Here is a tiny trained network, its code and every weight. The questions are about switching its units off for an input and a class, where a switched-off unit gives its printed mean instead of its output.

import numpy as np


def w(rows, s, z=0):
    codes = np.array(rows[::2]) - 128.0
    scale = np.full(codes.shape[1], s)
    scale[-1] = z or s
    return codes * scale


def f(y):
    return np.maximum(y, 0)


def log_softmax(a):
    a = a - a.max(-1, keepdims=True)
    return a - np.log(np.exp(a).sum(-1, keepdims=True))


def net(x, mask):
    res = np.array(x, float).reshape(1, 8) / 4 @ E
    y = f(res @ A[0][:, :-1].T + A[0][:, -1])
    res = res + np.where(mask, y, B[0][:, -1]) @ B[0][:, :-1]
    return log_softmax(res[-1] @ U[:, :-1].T + U[:, -1])


A, B = {}, {}
E = w([
[153,194,255,53,119],'x0',
[18,128,100,101,104],'x1',
[80,130,161,159,127],'x2',
[43,153,110,73,181],'x3',
[154,91,86,162,8],'x4',
[73,231,57,208,114],'x5',
[190,219,77,70,131],'x6',
[163,68,158,89,102],'x7',
],0.0084)
A[0] = w([
[70,59,85,151,145,87],'neuron 0',
[136,143,122,211,167,254],'neuron 1',
[170,144,203,43,253,157],'neuron 2',
[123,83,255,155,131,153],'neuron 3',
[68,31,186,72,55,126],'neuron 4',
[62,195,33,165,127,196],'neuron 5',
[127,41,39,120,170,90],'neuron 6',
],0.012,0.0087)
B[0] = w([
[110,72,71,67,111,183],'neuron 0',
[165,157,118,206,203,217],'neuron 1',
[186,111,141,34,241,248],'neuron 2',
[154,112,182,220,75,208],'neuron 3',
[67,225,162,219,185,214],'neuron 4',
[199,186,132,174,205,236],'neuron 5',
[142,118,6,98,100,190],'neuron 6',
],0.015)
U = w([
[78,82,73,116,137,66],'0',
[214,131,117,96,58,155],'1',
[132,192,101,63,74,144],'2',
[118,132,186,2,165,155],'3',
[75,87,158,41,64,43],'4',
[146,131,153,146,177,204],'5',
[14,119,190,127,133,2],'6',
[87,70,161,35,47,15],'7',
],0.0094,0.0066)

Each question gives the input, the list of numbers given to net, and the class t.
The units are the neurons (one row each of A and B). Each row of codes is followed by its name. A weight is (code - 128) times the scale printed after its matrix; where a second scale follows, it is the last column's (A, B and U).
mask holds one flag per neuron, in row order. A switched-off neuron (its flag False) gives its mean, the last column of its row in B, instead of its output. The means were averaged over made-up inputs and are rounded, as every weight is.
A unit's drop is (log p(t) with every unit on - log p(t) with that unit switched off) / (log p(t) with every unit on - log p(t) with every unit switched off).
The circuit of an input: a set's keep is (log p(t) with only the set's units on - log p(t) with every unit switched off) / (log p(t) with every unit on - log p(t) with every unit switched off). Starting from all 7 units, units are removed one at a time, each time the one whose removal leaves the highest keep (on an exact tie, the one counted first), for as long as the keep stays at least 0.8.
circuit, biggest first: the units of the circuit, biggest drop first
k most important neurons: the k neurons with the biggest drops, biggest first
drop when u is switched off: that unit's drop, to one decimal
input [-7,5,1,-8,3,-7,-8,-1], class 0: 2 most important neurons -> (neuron 6; neuron 0)
input [-1,1,7,7,-7,2,-1,6], class 3: 2 most important neurons -> (neuron 2; neuron 4)
input [-2,-6,1,-4,1,-3,0,0], class 1: 3 most important neurons -> (neuron 4; neuron 5; neuron 2)
input [7,4,-3,7,5,3,5,2], class 3: circuit, biggest first -> (neuron 1)
input [-4,1,-6,-6,7,0,2,-5], class 1: 2 most important neurons -> (neuron 4; neuron 2)
input [2,8,-3,7,8,0,-6,1], class 6: circuit, biggest first -> (neuron 4; neuron 2)
input [-2,2,-4,2,6,-8,1,-3], class 2: circuit, biggest first -> (neuron 1; neuron 2; neuron 3)
input [7,0,5,-8,6,3,1,-1], class 1: circuit, biggest first -> (neuron 4; neuron 5)
input [-3,-4,0,3,6,-3,1,-1], class 1: circuit, biggest first -> (neuron 4; neuron 2)
input [-8,1,1,5,-1,3,7,6], class 1: 3 most important neurons -> (neuron 4; neuron 6; neuron 2)
input [-8,2,1,-6,3,-2,7,-1], class 1: 3 most important neurons -> (neuron 4; neuron 6; neuron 2)
input [7,-5,8,0,0,-5,5,5], class 3: 3 most important neurons -> (neuron 2; neuron 1; neuron 5)
input [3,1,-1,-8,7,-3,5,-5], class 1: 2 most important neurons -> (neuron 4; neuron 2)
input [1,-6,2,-8,-6,-6,5,-2], class 3: circuit, biggest first -> (neuron 2)
input [-8,6,-7,7,2,-1,-8,0], class 0: 2 most important neurons -> (neuron 0; neuron 6)
input [-6,2,8,2,5,-3,5,6], class 2: drop when neuron 1 is switched off -> 0.2
input [-6,-1,6,-1,6,-4,6,2], class 1: drop when neuron 4 is switched off -> 0.2
input [7,-4,3,2,8,-3,-7,7], class 6: drop when neuron 1 is switched off -> 0.1
